Each row has a name. After each piece below comes the name of the row it's from, unless a question asks for something else. Each question is about the rows just above it.

Columns, left to right: M P D R
k_959: [240 121 127 139]
k_52: [136 152 139 114]
k_528: [130 152 131 127]
k_387: [136 152 139 130]
k_36: [122 112 131 162]
k_841: [135 164 121  84]
k_255: [104 153 126 151]
k_462: [ 66 152 124 107]
k_530: [120 193 131 169]
Where do [164 121] appear? : k_841
[122 112 131 162] : k_36

Columns, left to right: F E Y N L A
k_255: [ 79 115 126 118 165 153]
k_462: [210 134 160 173 116 118]
k_959: [ 63  97  63 153 128  79]
k_36: [153 127  79 115 118 165]
[134 160 173 116 118] : k_462
[118 173 153] is in which column, read top down? : N
[ 63  97  63 153 128  79] : k_959
[126 118 165] : k_255
Which row holds these entries in another order? [ 79 115 118 127 153 165] : k_36
[153 128  79] : k_959

Columns, left to right: K V Z C H S T G
k_530: [166  85  98 104 115 133 170  75]
k_528: [152 133 184  38 111 131 145 126]
k_215: [136 116 183  53 100 154 165 130]
k_52: [ 96 119 154 144  41 138 127  93]
k_36: [102 110 115 161 118 146 105 146]
k_462: [156  93 109 141 175 135 111 150]
Where do [166  85  98 104 115 133 170  75] appear? : k_530
Which column holds [127 105 111] top down? : T

Columns, left to right: W U B X J Q
k_841: [129 133 147 170 100 151]
k_264: [157 152 146 125 166 147]
k_530: [ 84 112 156 144 105  83]
k_53: [130  90 167 177 141 143]
k_959: [130  90 167 131 141 143]
k_255: [157 125 152 146 147 167]
[166 146 157 147 152 125] is which row reordered? : k_264
[ 84 112 156 144 105  83] is in which row? : k_530
Which row holds these entries in another order? [125 152 146 147 167 157] : k_255
[157 152 146 125 166 147] : k_264

Columns, left to right: vuzed zumed ref fur lonep riva led fano
k_462: [108 136 161 136 110  67 202 201]
k_255: [165 201 108 136 161  67 109 136]
k_528: [202 201 108 136 161  67 109 136]
[165 201 108 136 161  67 109 136] : k_255
[202 201 108 136 161  67 109 136] : k_528
[201 202  67 110 136 161 136 108] is which row reordered? : k_462
Which row holds these entries in another order? [136 109  67 161 136 108 201 202] : k_528
Put [136 109  67 161 136 108 201 165] back in order: which row is it? : k_255

Columns, left to right: vadan bor gev Tuz Tazem Seka ludav sepi Masok
k_387: [ 82 146 173 146  96  75 218 163 151]
k_841: [ 75 173 139 146 146 218  97  82 151]
k_530: [ 82 146 173 146  96  75 218 139 151]
[ 82 146 173 146  96  75 218 139 151] : k_530
Which row holds these entries in another order? [ 75  82  96 139 146 146 151 173 218] : k_530
[ 75 173 139 146 146 218  97  82 151] : k_841

Columns, left to right: Mufo gorit meve mefe
k_255: [196  82 167  65]
k_462: [ 54  84 134 164]
k_959: [164 134  83  54]
[196  54] is in which column, read top down? : Mufo
[ 54  83 134 164] is which row reordered? : k_959
[ 54  84 134] : k_462

Columns, left to right: vaf mar puni zusir
k_264: [135 106 200  85]
k_528: [135 106  98 112]
k_53: [230 169 200  76]
k_841: [ 75 147  93  60]
k_462: [ 33 106  47 132]
k_36: [105 200  85 135]
[169 200] : k_53
Which row holds [135 106 200  85]? : k_264
[ 75  33 105] is in which column, read top down? : vaf
Put [ 85 105 135 200] back in order: which row is it? : k_36

Columns, left to right: Gasa depe reb vegim minik
k_530: [126 126 136 138 111]
k_462: [122 113  93 116 162]
k_841: [109  38  50 152 142]
k_387: [101  50  38 152 154]
k_264: [134 158 172 126 123]
k_36: [147 159 182 138  90]
k_528: [134 158 172 126 101]
k_52: [122 119 120 133 125]
[ 50  38 152] is in which row? : k_387
Which column holds this, read top down? [136  93  50] : reb

Columns, left to right: Bep lano kuge Nalod
k_387: [ 99 170 137  22]
k_215: [ 80  60 110 146]
k_462: [109 146  80  60]
Where do [ 99 170 137  22] appear? : k_387
[ 99  22 137 170] is which row reordered? : k_387
Where do [ 60 110] appear? : k_215
Which column holds this, read top down? [110  80] : kuge
Which column holds this, read top down? [ 80 109] : Bep
Which row holds these entries in another order? [109  80  60 146] : k_462
The row with [109 146  80] is : k_462

Columns, left to right: rog sorib nimes lageg Suv ruteb Rezu
k_255: [143 114 118 104 106 187 142]
k_264: [143 114 118 104 106 187 204]
k_530: [ 91 133 127 140  69  83 112]
k_387: [ 82 133  91 143 204 125 183]
k_53: [143 114 118 144 106 187 204]
k_528: [ 69 127 112  82 133  91 140]
[106 187 204 143 114 118 144] is which row reordered? : k_53
Which row holds these entries in another order? [ 69  83  91 112 127 133 140] : k_530
[ 69  82  91 112 127 133 140] is which row reordered? : k_528
Which column holds this, read top down? [114 133 133 114 127] : sorib
[ 82 133  91 140] : k_528
[187  91] is in which column, read top down? : ruteb
Which column holds [204 112] top down? : Rezu

Columns, left to right: Moke fesi fera Komo Lita giko Nav Dolut rozen fisuv
k_530: [145 127 230 129 110 187  60 120 116 129]
k_36: [113 129  97 126 131 104 144 111 134 127]
k_841: [ 91 205 113 122 102 152 100  79  81  91]
k_52: [184  41 146 148 159 112 166 210 178 168]
k_959: [169  95 170 119 136 154 126 183 138 142]
k_387: [138  82  38 101 161  57 214 172 168 149]
k_528: [172 105  43 110 161 108 220 245 141 131]
k_264: [ 68 220  19 126 113 104 152  75  84  83]
[126 122 148 119 101 110] is in which column, read top down? : Komo
[141  84] is in which column, read top down? : rozen

